In the rows, zero is written as 128.
Facts:
plirum	τ	dremu; plodu	τ	staplil; basal	τ	sovuzak; pofe	τ	geli; kliflil	τ	stamun; muskel	τ	trako; lubom	τ	tonenur; lubom	τ	grofo
lubom	τ	fliva; braru	τ	silil; braru	τ	vosak; braru	τ	bigo; braru	τ	dremu; braru	τ	raflagus; drebos	τ	pebripom; drebos	τ	kekol
drebos	τ	deflen; drebos	τ	staven; refun	τ	soli; lubri	τ	klamek; lubri	τ	vosak; sovuzak	τ	lubri; sovuzak	τ	duplu; sovuzak	τ	debri
ralan	τ	retril; trirem	τ	drebos; trirem	τ	vaklobro; trirem	τ	gefla; skanam	τ	plodra; skanam	τ	trogeker; grakladun	τ	nakur; grakladun	τ	retril
lilum	τ	grofloris; lilum	τ	pligrek; lilum	τ	lubri; lilum	τ	minadin; brulur	τ	skobru; brulur	τ	fluklil; podrim	τ	trogeker; pebripom	τ	fluklil
brulis	τ	dustun; brulis	τ	skobur; brulis	τ	traplistin; brekur	τ	grofloris; pakala	τ	fleskik; trogeker	τ	lazi; dotrum	τ	brekur; tiste	τ	mopeme
tiste	τ	drogek; tiste	τ	nosku; groskim	τ	gritrun; groskim	τ	debri; groskim	τ	digresas; trutrem	τ	dremu; trutrem	τ	rufu; truvom	τ	datrir
skupotol	τ	brekur; treke	τ	brofe; treke	τ	silil; godul	τ	skastutom; godul	τ	retril; botrum	τ	grono; botrum	τ	bufloton; dupem	τ	klapo
dupem	τ	silil; dupem	τ	sovuzak; vasko	τ	ralan; vasko	τ	traplistin; vasko	τ	lubom; gemas	τ	brerim; flibra	τ	deflen; flibra	τ	skobru
tokli	τ	stutrek; mevugo	τ	grati; mevugo	τ	ralan; faso	τ	tonenur; faso	τ	gefla; floskin	τ	skupotol; nafoval	τ	paflu; debri	τ	vosak
plege	τ	stutrek; stamun	τ	bubre; brofe	τ	skupotol; tubufu	τ	ledel; tubufu	τ	mopeme; nosku	τ	truvom; skotir	τ	dogriplu; skotir	τ	trogeker
zastiplir	τ	zumik; zefle	τ	skaskan; zefle	τ	toklator; gabran	τ	stamun; gabran	τ	totas; popok	τ	nopo; daklu	τ	grakladun; daklu	τ	skobru
trozon	τ	skinok; plabreme	τ	plestazem; plabreme	τ	temal; fuplin	τ	patru; gadrek	τ	groskim; budo	τ	drutol; budo	τ	paflu; drovim	τ	grekibim
sibok	τ	treke; sifol	τ	kekol; sifol	τ	flefla; skaskan	τ	drebos; skobru	τ	skastutom; skobru	τ	traplistin; datrir	τ	gupin; datrir	τ	patru
plogor	τ	tudo; paflu	τ	vusar; paflu	τ	vumu; rasur	τ	kliflil; rasur	τ	paflu; gresim	τ	klamek; vezumu	τ	plogor; vezumu	τ	latek
traplistin	τ	gabran; tegrer	τ	traplistin; vetrolir	τ	drogek; vetrolir	τ	zumik; plestazem	τ	braru; plestazem	τ	gresim; rabrafler	τ	silis; driskul	τ	trutrem
driskul	τ	plege; graplu	τ	pofe; graplu	τ	godul; nopo	τ	kosul; nopo	τ	tugil; mave	τ	dreklu; mave	τ	nakur; deflen	τ	kletral
luvista	τ	kosul; gezik	τ	flibra; ninin	τ	flotem; sotru	τ	mopeme; rikle	τ	pofe; rikle	τ	teklem; rikle	τ	boskir; soklu	τ	patru
zudrik	τ	bubre; retril	τ	pebripom; retril	τ	skotir; boskir	τ	grofloris; boskir	τ	drobril; fleskik	τ	gritrun; siza	τ	pitru; siza	τ	pameran
trebra	τ	duplu; bebatri	τ	braru; stadran	τ	tribis; bigo	τ	grekibim; bigo	τ	stamun; bigo	τ	latek; duplu	τ	daklu; duplu	τ	vumu
studrun	τ	novo; brudrel	τ	tugil; fluklil	τ	plodra; tudo	τ	votrem; drabrim	τ	brulur; drabrim	τ	boskir; drabrim	τ	studrun; grovopu	τ	klibrum
drogek	τ	driklipu; gradis	τ	driklipu; mopeme	τ	tugil; kome	τ	flerok; kome	τ	drabrim; flurenam	τ	basal; flurenam	τ	flotem; flurenam	τ	kekol
flurenam	τ	lubri; flurenam	τ	vezumu; vaklobro	τ	vezumu; dremu	τ	gaba; dremu	τ	digresas; dremu	τ	brulis; staplil	τ	brudrel; kletral	τ	gruza
florun	τ	grustu; florun	τ	remir; florun	τ	graplu; soli	τ	stadran; silis	τ	nopo; dreklu	τ	nosku; minadin	τ	drames; nife	τ	driklipu
nife	τ	stutrek; vepligem	τ	dustun; vepligem	τ	tugil; nabar	τ	kosul; nabar	τ	gresim; votrem	τ	fliva; votrem	τ	datrir; fliva	τ	gabran
dripom	τ	staplil; dripom	τ	gresim; grobros	τ	vusar; grobros	τ	sifo; grobros	τ	sefar; toklator	τ	grono; toklator	τ	gaba; toklator	τ	flugegus
grofloris	τ	gabran; grofloris	τ	datrir; stistak	τ	fizik; stistak	τ	nosku; bubre	τ	skidam; bubre	τ	zelan; meskobis	τ	bigo; meskobis	τ	stutrek
flato	τ	silis; flato	τ	vezumu; tugil	τ	skupotol; fovos	τ	votrem; difli	τ	datrir; brerim	τ	bebatri; klalera	τ	muskel; lazi	τ	zelan
digresas	τ	daklu; digresas	τ	brulis; flotem	τ	klibrum; drames	τ	gupin; drames	τ	driklipu; klapo	τ	teklem; tonenur	τ	gradis; gefal	τ	gumes
gefal	τ	zafek; klamek	τ	brofe; klamek	τ	daklu; mogos	τ	dotrum; mogos	τ	zotran; petos	τ	fleskik; petos	τ	plodu; petos	τ	pameran
riruk	τ	fuplin; bufloton	τ	virol; meskil	τ	drobril; klafatam	τ	dustun; klafatam	τ	nife; tidre	τ	flerok; drobril	τ	skastutom; kekol	τ	trako
mitrapor	τ	dustun; mitrapor	τ	floskin; flugegus	τ	tribis; gumes	τ	brudrel; gumes	τ	dripom; pitru	τ	skupotol; pitru	τ	tribis; mustoton	τ	drabrim
dustun	τ	bubre; pagus	τ	klamek; pagus	τ	boskir; pagus	τ	graplu; plirum	Ω	352; plodu	Ω	89; basal	Ω	352; pofe	Ω	89
pameran	Ω	966; kliflil	Ω	966; staven	Ω	352; muskel	Ω	921; lubom	Ω	921; braru	Ω	921; drebos	Ω	966; refun	Ω	966
grofo	Ω	966; zumik	Ω	966; lubri	Ω	966; sovuzak	Ω	966; ralan	Ω	966; trirem	Ω	89; skanam	Ω	966; grakladun	Ω	352
lilum	Ω	921; brulur	Ω	89; geli	Ω	352; podrim	Ω	352; pebripom	Ω	921; brulis	Ω	966; brekur	Ω	966; pakala	Ω	352
trogeker	Ω	966; dotrum	Ω	352; tiste	Ω	966; klibrum	Ω	352; groskim	Ω	352; trutrem	Ω	89; truvom	Ω	89; gupin	Ω	89
skupotol	Ω	966; treke	Ω	966; godul	Ω	966; botrum	Ω	966; silil	Ω	921; driklipu	Ω	966; dupem	Ω	966; vasko	Ω	89
gemas	Ω	89; flibra	Ω	352; trako	Ω	921; tokli	Ω	966; mevugo	Ω	966; faso	Ω	921; floskin	Ω	966; nafoval	Ω	921
debri	Ω	89; skobur	Ω	921; plege	Ω	921; stamun	Ω	966; brofe	Ω	966; tubufu	Ω	966; nosku	Ω	966; zafek	Ω	352
skotir	Ω	89; zastiplir	Ω	89; zefle	Ω	966; gabran	Ω	966; popok	Ω	966; daklu	Ω	966; trozon	Ω	966; plabreme	Ω	352
fuplin	Ω	966; gadrek	Ω	89; budo	Ω	89; drovim	Ω	966; gaba	Ω	966; sibok	Ω	352; sifol	Ω	921; skaskan	Ω	352
skobru	Ω	966; datrir	Ω	966; plogor	Ω	966; paflu	Ω	966; rasur	Ω	89; gresim	Ω	89; gritrun	Ω	89; vezumu	Ω	966
sifo	Ω	966; traplistin	Ω	921; tegrer	Ω	966; vetrolir	Ω	966; rufu	Ω	921; plestazem	Ω	352; rabrafler	Ω	921; driskul	Ω	89
graplu	Ω	352; nopo	Ω	966; mave	Ω	921; deflen	Ω	966; luvista	Ω	352; grustu	Ω	966; flefla	Ω	89; gezik	Ω	89
flerok	Ω	966; kosul	Ω	89; ninin	Ω	89; sotru	Ω	352; rikle	Ω	966; soklu	Ω	966; zudrik	Ω	966; teklem	Ω	921
retril	Ω	89; skinok	Ω	966; boskir	Ω	89; fleskik	Ω	921; patru	Ω	966; siza	Ω	352; trebra	Ω	921; bebatri	Ω	966
stadran	Ω	966; novo	Ω	89; vusar	Ω	966; bigo	Ω	352; dogriplu	Ω	921; duplu	Ω	352; studrun	Ω	966; brudrel	Ω	966
fluklil	Ω	921; tudo	Ω	352; gefla	Ω	89; drabrim	Ω	966; grati	Ω	921; grovopu	Ω	966; drogek	Ω	921; vosak	Ω	921
gradis	Ω	966; mopeme	Ω	966; grekibim	Ω	966; nakur	Ω	89; kome	Ω	352; grono	Ω	966; fizik	Ω	89; flurenam	Ω	921
vaklobro	Ω	966; dremu	Ω	921; staplil	Ω	921; kobor	Ω	966; kletral	Ω	89; sefar	Ω	921; florun	Ω	966; soli	Ω	966
temal	Ω	89; silis	Ω	966; dreklu	Ω	921; minadin	Ω	966; nife	Ω	921; vepligem	Ω	966; drutol	Ω	89; nabar	Ω	89
skidam	Ω	89; votrem	Ω	966; ledel	Ω	921; fliva	Ω	89; dripom	Ω	966; skastutom	Ω	89; stutrek	Ω	966; grobros	Ω	966
toklator	Ω	966; grofloris	Ω	89; stistak	Ω	921; bubre	Ω	921; meskobis	Ω	966; flato	Ω	921; tugil	Ω	89; fovos	Ω	921
difli	Ω	89; brerim	Ω	921; pligrek	Ω	89; klalera	Ω	89; lazi	Ω	966; digresas	Ω	352; bramil	Ω	921; flotem	Ω	352
drames	Ω	89; klapo	Ω	921; tonenur	Ω	921; gefal	Ω	966; klamek	Ω	89; zelan	Ω	89; mogos	Ω	89; petos	Ω	966
riruk	Ω	921; bufloton	Ω	352; virol	Ω	966; totas	Ω	89; meskil	Ω	921; klafatam	Ω	966; tidre	Ω	921; drobril	Ω	89
kekol	Ω	966; mitrapor	Ω	89; raflagus	Ω	966; zotran	Ω	89; flugegus	Ω	921; gumes	Ω	352; pitru	Ω	89; plodra	Ω	89
mustoton	Ω	966; vumu	Ω	352; latek	Ω	89; tribis	Ω	966; dustun	Ω	966; pagus	Ω	921; remir	Ω	966; gruza	Ω	352

Known rows:
[114 124 149 171 144 101 154  79 159 117 143 165  49 126 106 117 107 115
 133 106 126 121  70 137 133 193  66]: luvista
[ 95 128 156 112 109 182 164 139 121 147  94  89  91 181  57 134 120  75
 126 152 152 144 126  96 113 187 132]: riruk
[106 110 149 147 120 160 119 144 143 115  85  84 110 143  74 124 138  79
 124 143 164 136 140  96 133 179 131]: tidre
[ 71 125  95 130 116 139 173  96 130 124 148  97 120  87 156  66 142 158
 108  94 154 125 122 113 121 178 140]: gadrek
[121 112 149 155 155 111 142  93 120  74 121 170  89 116 136  82 115 116
 107 147 142 134  67 152 123 179 113]: groskim
[ 79  94 114 111 111 132 177  84 113 113 170  87 118  94 168  43 143 163
 122 106 131 108 112 100 133 167 150]: debri
[134  57 191 130 129 169 157 125 110 104 123  73 131 167 141  73 137 109
 141 156  98 100  99  70 163 168 142]: vosak
[117 127 150 136 146 119 169 117 106  96 157 104 163 142 157 111 126 150
  85 154  74  84 102 121 145  91 115]: raflagus
[ 82 102  92 104 103 135 163 104 127 127 158  93 104  87 136  57 146 153
 119  86 121 120 125 103 141 179 115]: klamek
[105 166 122 145 129 125 150 149 116 102 132 123 148 128  92 137 134 136
  57 143  91 136 120 135 109 103 111]: tegrer
[ 75 139 128 166 143 108 137  88 133 138 158 113 147 179 120 160 111 134
  93 146 125  99 128 125 131  94 128]: grovopu
[ 89 152 122 151  79 109 144  90 172 139 119 159 158 157 146 175 137 132
  42 171 156 105 141 131 129 137  96]: grobros
[ 83 185 101 166 114 143 138  97 139  93  98 105 153 146 120 140 113 133
 100 168 138  89 109 181 114  84 112]: botrum
[ 68 162 128  94  90 152 200 118 100 160 174  94  61  92 121 103 119 129
 133  83 154 137 166 132 105 158 132]: drames
[115 128 132 135  60 113 139  82 155 130 132 160 168 156 157 154 149 132
  55 173 113  99 147 121 150 116  87]: paflu
[128  93 162 155 112 181 135 129 139 118 100  80 105 166 103 131 136  92
 147 146 147 116 127  96 139 165 122]: bramil
[104 185 157 160 122 130 175 140 109 129 152 116 127 121 139 168 104 125
  88 138 131  98 137 158 114  94 127]: tokli

Rows:
No name comes twice in this set of rows, the named rows included.
[ 51 146  78 117  97 150 182  99 147 140 137  88  86 106 100  92 125 148
 111  85 137 145 124 115 101 178 116] => mogos
[ 50 140  67 128  88 178 184  84 153 118 121  75  87 115 118  67 129 155
 142  92 134 113 101 136 115 161  97] => pitru
[ 93 176 155 112 107 123 177 125  97 139 153 112 115 142 109 149 103 118
  97 149 103  98 139 141 130 100 113] => minadin
[116 127 108 161 132 123 106 102 121 111 159 113 152 171 107 142 126 121
 113 122 113 111 135 133 151  69 118] => deflen
[ 78 104 176 169 152 171 160 151 164 140 128  83 100 170  89 145 114 103
 123 135 139 126 100  57 119 190 141] => flato
[107 119 173 139 115 184 170 167 118 122 114  92  96 153  81 139 124  76
 119 142 141 151 130  93  99 179 143] => lubom
[139  60 174 130  53 170 147  99 155 129 105 110 116 179 141 132 160  92
 108 164 149 116 148  84 150 171 111] => sefar
[ 76 108  95 133  58 152 181  87 168 143 157 139 115  96 160 102 158 152
  71 116 170 159 141  96  89 186 129] => rasur
[100  83 103 110  30 148 169  58 161 145 164 133 106 119 175  90 156 147
 110 112 163 122 160 108 128 162 110] => drutol
[107 158 108 135  91 161 159  92 132  88 113  98 134 171 124 120 118 129
 133 149  65  69  90 161 147  66  65] => tribis
[ 84 166 135 143 144 110 160 114 123 111 123 115 150 143 123 126 119 149
  75 147  83  86  96 125 148 120 100] => treke
[ 92 200 157 148 118 123 171 136 111 143 145 126 109 130 120 181  99 113
  90 131 138  80 155 160 127 104 118] => vetrolir
[ 77 107 102  82  89 147 188  93 106 147 170  94  97 120 130  71 134 138
 126  91 121 131 131 112 122 154 117] => pligrek
[ 85 126 110  61  60 162 201  97  86 160 184  86  61 125 115  88 120 118
 141  85 123 135 159 131 118 136 114] => gupin

The same objects again, as new rows of numbers:
Known rows:
[ 78 168 117 159 134 172 141  88  66 134 116  92 134 174 115 137 105 103
 154 167 110 107 144 178 103  74  89 130  90 160 123 125 123]: skaskan
[116  83 134 127 128 183 136 127 175 139 106 108 142  90 124 155  90 138
 155 158 159 139 120 158 140 135  88 121  97 157  87 132  82]: rikle
[ 79 126 129 170 121 154 134 183 191 170 102 117 139  68 128 120 100 111
 141 164 138 177 138 156 160 153 148 159 115 162  70 118 131]: votrem
[ 84 178  93 112 136 124 164 148 114 150 147  83  96 146 102 129 152 124
 163  88 165 121 131 130 118 113 162 143 188 118  99  87 182]: skidam
[ 87 136 140 182 124 185 118 179 160 129 110 118 148  85 128 111 131 112
 155 148 164 162 171 162 134 136 164 137 126 131  71 122 127]: grofo
[100 126 110 146 122 181 123 117 160 122 113  93 121 116 110 166 111  92
 131 145 195 113 160 122 139 108 130 125 108 131  56 108  75]: skanam
[ 68 144  79 170 117 172 107  88  87 124 135  64 127 150  92 129 109 100
 153 122 144  92 105 151 140  67  98 148  88 157 105  81  99]: podrim
[109 147 118  93 155 130 165 156 120 183 123  57 161  88 125 135 112 173
 143 135 116 166 123 159 154 118 121 138 140 160 108 156 208]: truvom
[ 80  82 118 152 139 166 116 112  65 129 140 107 137 136 125 107 103 147
 200 130 103 104  98 173  98 106  65 114  94 165 160  86 109]: groskim
[108  80 130  93 149 110 107 149 113 133 111 137 137 148 175  78 151 175
 130 133  91  90 165 115 106 171 101 150 135 114 180 110 122]: braru
[100 102 147 187 139 191  89 176 129 108 121  79 197  43 128 111 139 124
 123 140 174 155 214 158 158 121 165 121  99 131  81 161 139]: gradis
[109  85 135 168 129 176 117  98 155 137 130 154  96  92 103 174 117 149
 153 163 176 143 135 154 151 147  80 110 130 169 112 128 121]: dripom
[101 130 137 137 159 179 120 142 135 134 109 112 111  95 123 197  89 100
 129 145 142 113 183 158 115 123 135 104  83 125 116 130 102]: zefle
[ 90 135 165 187 138 188 113 157 154 140 129 159 101  92 108 151 123 132
 167 135 157 154 166 185 118 130 140 113 129 127 132 128 124]: pameran
[ 83 124 143 175 113 165 126 168 192 171 116 148 114  81 118 139 105 132
 154 160 155 180 113 171 158 150 120 149 121 169  95 122 132]: brekur
[105 130 109 109 134 129 107 155 136 130 103  80 173 124 148  84 149 154
  71 125 127 106 184 111 144 119 125 182  98 118 124 139 113]: lubom
[ 69 103 116 153 142 182 103 124  67 145 146  93 135 124 115 118 103 139
 181 103 109  94  93 187 101  89  92 126  69 150 162  76 109]: plirum

Rows:
No name comes twice in this set of rows, the named rows included.
[115 203 132 124 145 119 138 135 121 127  73 138 127 189 154  93 153 149
  86 182  95 118 227 134  99 132 141 157 147 110 143 170 133] => trako
[127 128 120  78 123 148 134 125 162 137  99 107 164 165 148  87 148 180
 109 136 133 106 145 133 121 110  85 170 109 117 130 139  70] => meskil
[112  97 135 150 118 197 136 140 174 126 123 139 136 110 124 111 118 137
 201 153 170 155 130 167 114 126 117 114 145 133  90 109  77] => daklu
[100 124 138 148 152 190 104 146 143 139 120 121 104  72 111 197  85 125
 131 128 146 129 170 163 127 127 131 104  86 129 127 137 112] => refun
[ 70 137 121 192 117 178 111  86  78 144 144 119 123 143  95 127 121 145
 174 142 139 130 108 200 130  81  74 130 112 178 143 118 140] => zafek
[119 133 138  72 122 137 183 136 139 181 132  89 139 139 116 128 129 172
 180 126 145 147  80 169 115 111  93 130 161 154 104 117 163] => boskir
[ 74 171 117 193 130 167 134 105  67 139 119 120 129 161 118  96 113 125
 183 160  99 145 140 188 110  92 106 126 128 164 129 127 143] => klibrum
[121 137 145  90 150 139 153 151  87 146 147 112 119 141 131 118 153 178
 204 107 132 132 138 168  82 133 126  96 192 126 154 117 186] => gritrun
[120 182 133 106 155 127 167 143  85 141 121  75 144 135 127 128 153 143
 148 146 137 136 170 156 109 117 151 119 178 132 112 147 201] => gefla
[111  76 125 148 134 175 126 129 146 132 116 162 120  91 140 123  98 156
 196 166 134 158 143 152 120 166 107  91 153 138 115 131 114] => sovuzak

